Below is a small trained network, with its code and all its weights. Each question gives an input and a class and asks what happens when units are switched off, that is, made to give their printed mean instead of their output.

import numpy as np


def w(rows, s, z=0):
    codes = np.array(rows[::2]) - 128.0
    scale = np.full(codes.shape[1], s)
    scale[-1] = z or s
    return codes * scale


def f(y):
    return np.maximum(y, 0)


def log_softmax(a):
    a = a - a.max(-1, keepdims=True)
    return a - np.log(np.exp(a).sum(-1, keepdims=True))


def net(x, mask):
    res = np.array(x, float).reshape(1, 6) / 4 @ E
    y = f(res @ A[0][:, :-1].T + A[0][:, -1])
    res = res + np.where(mask, y, B[0][:, -1]) @ B[0][:, :-1]
    return log_softmax(res[-1] @ U[:, :-1].T + U[:, -1])


A, B = {}, {}
E = w([
[140,54,150,149,111,132,127,69,126,211,238,185],'x0',
[36,73,96,172,87,197,85,152,181,44,173,146],'x1',
[128,126,129,128,128,128,129,128,128,129,127,128],'x2',
[130,129,129,128,129,128,129,128,129,127,128,128],'x3',
[144,68,122,104,136,147,112,71,2,59,126,154],'x4',
[129,128,129,128,128,128,128,128,128,127,128,128],'x5',
],0.0082)
A[0] = w([
[123,127,132,116,122,134,127,124,126,141,145,119,92],'n0',
[113,123,135,121,137,134,131,114,64,86,133,135,125],'n1',
[136,135,140,127,124,129,136,117,116,146,118,111,74],'n2',
[118,151,128,127,127,128,130,155,142,84,26,115,36],'n3',
[96,177,122,128,149,116,128,133,251,189,140,116,132],'n4',
[130,108,129,120,121,130,124,122,132,150,148,123,65],'n5',
[51,89,127,136,122,152,118,125,199,28,178,142,65],'n6',
[121,153,131,126,133,122,130,133,123,102,128,119,38],'n7',
[128,110,131,122,124,136,132,116,92,114,136,114,92],'n8',
[132,146,141,144,120,132,135,143,165,147,129,126,102],'n9',
[149,141,134,120,131,124,134,116,115,157,111,123,82],'n10',
[94,106,132,138,128,147,125,136,161,70,164,129,70],'n11',
[121,108,127,118,136,137,136,109,39,88,148,115,133],'n12',
[120,118,134,132,136,133,132,134,137,141,119,122,49],'n13',
[127,138,130,130,131,128,134,139,167,143,129,131,111],'n14',
[130,145,141,132,127,127,132,147,201,155,130,118,100],'n15',
[124,155,125,129,129,123,124,121,174,141,137,124,149],'n16',
[127,103,124,129,134,133,125,109,134,182,194,141,35],'n17',
[116,96,138,133,129,127,132,104,124,193,203,127,35],'n18',
[133,126,132,143,119,122,136,126,137,122,122,132,45],'n19',
[134,106,131,127,137,128,122,118,58,90,139,129,108],'n20',
[121,146,123,118,129,138,132,122,143,105,87,108,68],'n21',
[94,111,120,135,115,139,133,134,151,84,154,131,82],'n22',
[108,193,134,120,128,121,132,128,135,55,78,110,5],'n23',
[141,139,133,119,141,120,128,119,107,149,120,120,78],'n24',
[161,158,150,119,132,114,142,120,89,187,93,132,64],'n25',
[142,143,126,128,131,118,132,127,107,160,118,129,69],'n26',
[146,152,136,131,131,124,127,115,115,149,116,130,68],'n27',
[130,97,132,129,115,134,128,114,131,175,171,139,18],'n28',
[166,168,126,127,129,94,134,114,76,200,101,126,72],'n29',
[122,134,140,125,115,127,140,140,181,150,124,116,108],'n30',
[119,120,129,125,129,119,121,116,65,104,137,127,128],'n31',
[114,155,122,131,134,124,130,133,122,99,107,100,43],'n32',
[115,108,131,134,121,119,135,106,125,176,184,134,33],'n33',
[152,136,124,112,146,112,135,133,100,172,114,130,82],'n34',
[142,119,124,134,135,134,121,114,56,85,135,147,118],'n35',
],0.016,0.003)
B[0] = w([
[117,135,119,133,137,116,129,134,129,120,131,132,137],'n0',
[133,116,123,132,76,141,135,110,134,145,133,164,191],'n1',
[143,121,136,130,135,141,133,127,130,128,132,109,144],'n2',
[129,135,132,137,213,131,125,151,117,130,140,202,219],'n3',
[130,130,126,131,4,120,130,107,122,121,128,153,231],'n4',
[136,123,127,125,152,137,131,130,122,132,137,154,148],'n5',
[141,129,128,116,160,127,126,113,139,134,132,1,251],'n6',
[138,124,129,123,142,130,115,138,126,123,133,147,146],'n7',
[121,129,133,118,100,148,127,118,131,136,102,151,160],'n8',
[102,123,131,123,92,129,128,112,125,136,125,143,162],'n9',
[122,127,130,131,136,124,122,119,130,123,133,87,159],'n10',
[132,132,124,132,149,134,133,118,137,134,113,61,193],'n11',
[129,122,136,121,50,122,136,115,129,127,124,157,209],'n12',
[127,126,120,126,115,133,121,133,130,136,123,131,131],'n13',
[133,128,128,134,92,125,130,122,129,129,134,136,158],'n14',
[123,121,128,122,61,139,137,120,127,124,122,149,185],'n15',
[138,113,129,123,80,125,114,128,127,132,123,135,165],'n16',
[128,138,126,134,194,126,124,145,117,123,117,186,190],'n17',
[120,135,119,126,204,121,124,152,117,117,126,194,201],'n18',
[111,124,140,128,132,129,133,121,118,131,120,132,128],'n19',
[132,134,122,131,53,123,127,134,130,117,132,143,194],'n20',
[140,121,123,124,163,125,126,146,126,117,133,160,169],'n21',
[119,135,141,132,152,123,139,108,122,130,128,72,182],'n22',
[122,119,128,127,202,118,119,148,114,138,133,200,210],'n23',
[132,144,121,124,127,133,132,137,135,122,132,90,156],'n24',
[119,126,125,132,150,138,131,111,137,119,136,48,193],'n25',
[129,125,132,131,142,132,143,117,130,131,130,98,154],'n26',
[133,131,128,126,132,119,134,129,127,115,138,91,152],'n27',
[125,130,130,125,173,122,116,158,119,126,126,172,177],'n28',
[129,121,125,129,145,136,120,117,143,134,119,33,205],'n29',
[138,128,128,135,87,144,149,110,122,126,130,149,169],'n30',
[131,141,123,147,70,122,135,135,130,134,133,137,181],'n31',
[124,121,132,125,166,121,124,138,129,137,124,167,167],'n32',
[137,121,137,126,182,128,125,161,130,125,125,179,182],'n33',
[115,123,125,121,137,132,118,119,137,126,124,73,172],'n34',
[115,136,134,129,55,118,128,125,133,133,132,148,199],'n35',
],0.025,0.015)
U = w([
[130,125,130,142,1,130,146,108,130,152,120,162,254],'0',
[139,128,128,130,158,145,131,104,158,153,130,6,73],'1',
[133,128,124,141,194,116,111,191,106,143,130,204,72],'2',
],0.0079,0.0007)

Each question gives the input, the list of numbers given to net, and the class t.
The units are the neurons (one row each of A and B). Each row of codes is followed by its name. A weight is (code - 128) times the scale printed after its matrix; where a second scale follows, it is the last column's (A, B and U).
mask holds one flag per neuron, in row order. A switched-off neuron (its flag False) gives its mean, the last column of its row in B, instead of its output. The means were averaged over made-up inputs and are rounded, as every weight is.
A unit's drop is (log p(t) with every unit on - log p(t) with that unit switched off) / (log p(t) with every unit on - log p(t) with every unit switched off).
The circuit of an input: a set's keep is (log p(t) with only the set's units on - log p(t) with every unit switched off) / (log p(t) with every unit on - log p(t) with every unit switched off). Starting from the 12 units with the biggest drops (on a tie, the unit counted first), units are removed one at a time, each time the one whose removal leaves the highest keep (on an exact tie, the one counted first), for as long as the keep stays at least 0.8.
units of the circuit, in order: the units of the circuit, biggest drop first
unit that matters most: the unit with the biggest drop
k most important neurons: the k neurons with the biggest drops, biggest first
drop when u is switched off: that unit's drop, to one decimal
input [-2,6,-4,1,4,-3], class 1: units of the circuit, in order	(n6)
input [5,-3,7,6,-4,-1], class 2: 2 most important neurons	(n18, n17)
input [-6,7,5,-8,-6,-2], class 1: 2 most important neurons	(n6, n11)
input [6,5,4,6,0,2], class 2: 3 most important neurons	(n18, n17, n29)
input [-5,0,4,4,4,-5], class 2: 4 most important neurons	(n4, n3, n23, n15)
input [7,3,4,-7,-5,6], class 2: 2 most important neurons	(n18, n17)
input [7,-5,-4,-3,-5,-3], class 2: 2 most important neurons	(n18, n17)
input [7,-7,-4,-8,-3,-4], class 1: 4 most important neurons	(n29, n25, n3, n23)
input [-8,-6,-1,1,7,5], class 2: 3 most important neurons	(n3, n23, n4)
input [1,-4,7,-3,3,-2], class 1: 3 most important neurons	(n4, n29, n25)
input [1,6,-2,2,5,7], class 1: 3 most important neurons	(n6, n4, n11)
input [6,-7,0,-2,6,-4], class 1: 2 most important neurons	(n29, n25)
input [3,5,6,6,4,6], class 1: 3 most important neurons	(n6, n4, n11)
input [2,2,-5,5,0,-8], class 1: unit that matters most	n3
input [6,7,2,5,1,5], class 1: drop when n6 is switched off	2.6
input [-5,8,4,-6,3,3], class 1: drop when n6 is switched off	0.9
input [5,1,1,7,0,-2], class 2: drop when n31 is switched off	0.0
input [5,3,4,6,-4,-5], class 2: drop when n35 is switched off	0.3
